Here is a tiny trained network, its code and every weight. The questions are about switching its units off for an input and a class, where a switched-off unit gives its printed mean instead of its output.

import numpy as np


def w(rows, s, z=0):
    codes = np.array(rows[::2]) - 128.0
    scale = np.full(codes.shape[1], s)
    scale[-1] = z or s
    return codes * scale


def f(y):
    return np.maximum(y, 0)


def log_softmax(a):
    a = a - a.max(-1, keepdims=True)
    return a - np.log(np.exp(a).sum(-1, keepdims=True))


def net(x, mask):
    res = np.array(x, float).reshape(1, 7) / 4 @ E
    y = f(res @ A[0][:, :-1].T + A[0][:, -1])
    res = res + np.where(mask, y, B[0][:, -1]) @ B[0][:, :-1]
    return log_softmax(res[-1] @ U[:, :-1].T + U[:, -1])


A, B = {}, {}
E = w([
[111,163,96,139,91,221,154,76,143,237,106],'x0',
[75,120,64,164,57,75,182,185,234,119,106],'x1',
[106,144,128,73,128,176,219,81,133,194,119],'x2',
[107,190,51,203,86,91,160,135,236,108,77],'x3',
[216,88,86,144,48,160,58,106,118,157,2],'x4',
[75,238,122,183,86,98,83,192,72,93,67],'x5',
[169,143,135,188,108,106,131,152,119,98,127],'x6',
],0.0086)
A[0] = w([
[140,92,130,116,110,38,123,176,144,94,167,109],'n1',
[123,171,179,90,161,132,96,133,65,75,163,117],'n2',
[133,73,153,28,148,207,179,33,166,222,152,165],'n3',
[199,82,104,201,31,163,73,112,138,178,57,200],'n4',
[154,102,124,103,137,159,159,112,118,189,128,254],'n5',
[84,227,64,148,96,167,156,188,190,135,84,154],'n6',
[48,169,141,133,114,73,156,131,156,105,142,166],'n7',
[147,111,174,39,151,155,150,29,136,181,168,116],'n8',
[140,77,165,121,198,107,111,198,115,2,164,172],'n9',
[152,136,158,97,193,162,76,106,1,167,146,236],'n10',
[75,121,104,179,89,44,177,144,171,111,111,180],'n11',
[70,177,129,124,78,136,145,97,156,68,133,60],'n12',
],0.0088,0.0025)
B[0] = w([
[170,116,141,187,124,134,144,117,183,168,211,185],'n1',
[129,158,169,157,162,134,78,162,75,104,142,201],'n2',
[132,25,33,63,182,143,254,52,75,156,129,251],'n3',
[190,164,121,59,29,170,125,77,156,98,89,242],'n4',
[131,134,125,86,128,128,155,31,89,146,98,189],'n5',
[47,151,73,74,109,54,85,105,160,176,99,229],'n6',
[74,114,121,203,176,124,131,153,120,125,165,195],'n7',
[147,88,109,90,177,123,163,131,73,123,157,217],'n8',
[205,150,191,174,192,148,150,173,193,184,177,231],'n9',
[94,129,144,93,129,159,118,155,12,95,80,246],'n10',
[103,106,87,173,114,82,89,150,180,148,143,214],'n11',
[101,114,73,171,126,114,101,156,110,128,165,166],'n12',
],0.0095,0.014)
U = w([
[162,111,169,180,159,128,127,156,188,149,175,36],'0',
[167,148,122,112,4,153,111,103,151,127,83,250],'1',
[42,134,91,156,84,83,113,135,173,164,126,122],'2',
[111,167,194,142,150,143,86,162,64,111,130,97],'3',
[123,63,98,98,164,155,181,93,97,161,137,139],'4',
],0.012,0.0012)

Each question gives the input, the list of numbers given to net, and the class t.
The units are the neurons (one row each of A and B). Each row of codes is followed by its name. A weight is (code - 128) times the scale printed after its matrix; where a second scale follows, it is the last column's (A, B and U).
mask holds one flag per neuron, in row order. A switched-off neuron (its flag False) gives its mean, the last column of its row in B, instead of its output. The means were averaged over made-up inputs and are rounded, as every weight is.
A unit's drop is (log p(t) with every unit on - log p(t) with that unit switched off) / (log p(t) with every unit on - log p(t) with every unit switched off).
The circuit of an input: a set's keep is (log p(t) with only the set's units on - log p(t) with every unit switched off) / (log p(t) with every unit on - log p(t) with every unit switched off). Starting from all 12 units, units are removed one at a time, each time the one whose removal leaves the highest keep (on an exact tie, the one counted first), for as long as the keep stays at least 0.8.
units of the circuit, in order: the units of the circuit, biggest drop first
k most important neurons: the k neurons with the biggest drops, biggest first
drop when u is switched off: that unit's drop, to one decimal
input [-7,2,-4,-8,-1,3,1], class 0: units of the circuit, in order -> (n9)
input [4,2,7,-1,0,3,5], class 2: units of the circuit, in order -> (n6, n8)
input [5,3,-8,-4,-7,6,3], class 0: units of the circuit, in order -> (n10, n9)
input [8,-8,-1,-8,5,5,6], class 3: 2 most important neurons -> (n10, n2)
input [-6,7,8,4,-8,-6,5], class 0: 3 most important neurons -> (n1, n9, n10)
input [-8,-2,0,0,-3,5,-8], class 3: 2 most important neurons -> (n2, n3)
input [7,4,7,7,6,7,6], class 2: 2 most important neurons -> (n6, n11)
input [-7,5,-6,-3,7,6,8], class 0: 3 most important neurons -> (n9, n1, n10)
input [-5,-3,1,-2,7,3,-5], class 3: 3 most important neurons -> (n10, n3, n6)
input [4,-4,-8,0,1,5,8], class 1: 3 most important neurons -> (n4, n7, n8)
input [0,-5,-7,-7,-2,-2,-4], class 3: 2 most important neurons -> (n2, n10)
input [4,-2,-7,0,-4,2,7], class 3: 2 most important neurons -> (n3, n11)
input [-3,6,4,2,5,1,4], class 2: 2 most important neurons -> (n11, n6)
input [-2,1,-7,-4,6,4,-2], class 1: units of the circuit, in order -> (n4)
input [6,5,3,6,-2,-4,0], class 2: drop when n6 is switched off -> 0.4
input [-7,-2,0,4,0,6,8], class 0: drop when n9 is switched off -> 0.1
input [8,4,-5,1,-2,0,2], class 2: drop when n10 is switched off -> 0.0
input [-1,7,-7,-7,5,7,0], class 1: drop when n4 is switched off -> 0.5
